Below is a small trained network, with its code and all its weights. Each question gives an input and a class and asks what happens when units are switched off, that is, made to give their printed mean instead of their output.

import numpy as np


def w(rows, s, z=0):
    codes = np.array(rows[::2]) - 128.0
    scale = np.full(codes.shape[1], s)
    scale[-1] = z or s
    return codes * scale


def f(y):
    return y / 2 * (1 + np.tanh(0.7978845608 * (y + 0.044715 * y**3)))


def log_softmax(a):
    a = a - a.max(-1, keepdims=True)
    return a - np.log(np.exp(a).sum(-1, keepdims=True))


def net(x, mask):
    res = np.array(x, float).reshape(1, 3) / 4 @ E
    y = f(res @ A[0][:, :-1].T + A[0][:, -1])
    res = res + np.where(mask, y, B[0][:, -1]) @ B[0][:, :-1]
    return log_softmax(res[-1] @ U[:, :-1].T + U[:, -1])


A, B = {}, {}
E = w([
[152,119,151,94,247,129,26,171,164,101,99],'x0',
[234,149,64,162,130,142,130,145,118,101,138],'x1',
[131,61,108,81,132,208,137,139,87,164,166],'x2',
],0.015)
A[0] = w([
[104,200,127,206,66,50,169,71,120,112,118,198],'neuron 1',
[140,70,122,85,173,194,94,167,124,132,133,101],'neuron 2',
[254,156,57,181,133,153,136,159,105,97,143,195],'neuron 3',
[137,84,135,69,171,182,94,174,109,128,129,101],'neuron 4',
[124,161,155,136,185,66,87,154,192,71,81,140],'neuron 5',
[182,159,127,141,152,104,97,134,139,80,128,133],'neuron 6',
[34,109,185,109,142,108,127,107,141,183,114,254],'neuron 7',
[84,99,147,99,98,145,161,93,98,179,163,140],'neuron 8',
[132,64,91,120,83,197,169,107,62,203,180,146],'neuron 9',
],0.0089,0.0078)
B[0] = w([
[108,204,129,86,97,156,159,186,69,80,151,252],'neuron 1',
[114,198,122,108,113,137,176,179,88,82,156,192],'neuron 2',
[249,146,35,159,135,141,138,119,122,126,114,248],'neuron 3',
[102,180,127,101,100,148,153,166,99,82,138,191],'neuron 4',
[134,100,149,132,170,50,72,96,166,123,99,228],'neuron 5',
[154,125,106,164,137,143,120,147,152,136,84,178],'neuron 6',
[20,108,225,57,96,108,110,145,136,141,137,246],'neuron 7',
[89,93,135,123,114,158,144,129,105,164,123,198],'neuron 8',
[155,82,102,121,123,113,145,65,122,185,170,242],'neuron 9',
],0.011,0.015)
U = w([
[66,193,197,75,102,139,157,206,87,80,168,249],'0',
[162,232,68,145,103,195,165,184,93,51,132,196],'1',
[95,69,195,110,153,49,71,90,220,102,88,95],'2',
[180,111,103,241,185,93,79,129,207,126,62,2],'3',
[89,1,159,114,96,163,145,79,118,198,150,123],'4',
[197,60,73,158,126,127,161,34,110,172,180,21],'5',
],0.0071,0.0015)

Each question gives the input, the list of numbers given to net, and the class t.
The units are the neurons (one row each of A and B). Each row of codes is followed by its name. A weight is (code - 128) times the scale printed after its matrix; where a second scale follows, it is the last column's (A, B and U).
mask holds one flag per neuron, in row order. A switched-off neuron (its flag False) gives its mean, the last column of its row in B, instead of its output. The means were averaged over made-up inputs and are rounded, as every weight is.
A unit's drop is (log p(t) with every unit on - log p(t) with that unit switched off) / (log p(t) with every unit on - log p(t) with every unit switched off).
The circuit of an input: a set's keep is (log p(t) with only the set's units on - log p(t) with every unit switched off) / (log p(t) with every unit on - log p(t) with every unit switched off). Starting from all 9 units, units are removed one at a time, each time the one whose removal leaves the highest keep (on an exact tie, the one counted first), for as long as the keep stays at least 0.8.
units of the circuit, in order: the units of the circuit, biggest drop first
most important unit: the unit with the biggest drop
k most important neurons: the k neurons with the biggest drops, biggest first
drop of u: that unit's drop, to one decimal
input [8,8,-3], class 3: most important unit => neuron 5
input [-3,1,1], class 5: units of the circuit, in order => neuron 7; neuron 2
input [8,1,-6], class 3: 2 most important neurons => neuron 7; neuron 6
input [3,2,-1], class 3: units of the circuit, in order => neuron 1; neuron 7
input [2,1,8], class 1: 3 most important neurons => neuron 2; neuron 7; neuron 4
input [3,2,-8], class 3: units of the circuit, in order => neuron 5; neuron 7
input [-3,-1,1], class 4: 4 most important neurons => neuron 2; neuron 4; neuron 3; neuron 9
input [6,1,-3], class 3: 2 most important neurons => neuron 7; neuron 6
input [-1,-4,6], class 4: 2 most important neurons => neuron 1; neuron 9
input [5,-2,0], class 2: 2 most important neurons => neuron 1; neuron 5
input [8,8,0], class 3: 3 most important neurons => neuron 5; neuron 1; neuron 6
input [0,7,1], class 5: 2 most important neurons => neuron 1; neuron 4
input [-8,0,3], class 4: 2 most important neurons => neuron 3; neuron 9
input [-8,4,4], class 5: units of the circuit, in order => neuron 9
input [5,-8,0], class 2: drop of neuron 2 => -0.1
input [0,5,1], class 5: drop of neuron 8 => -0.1
input [-5,6,3], class 5: drop of neuron 9 => 0.2
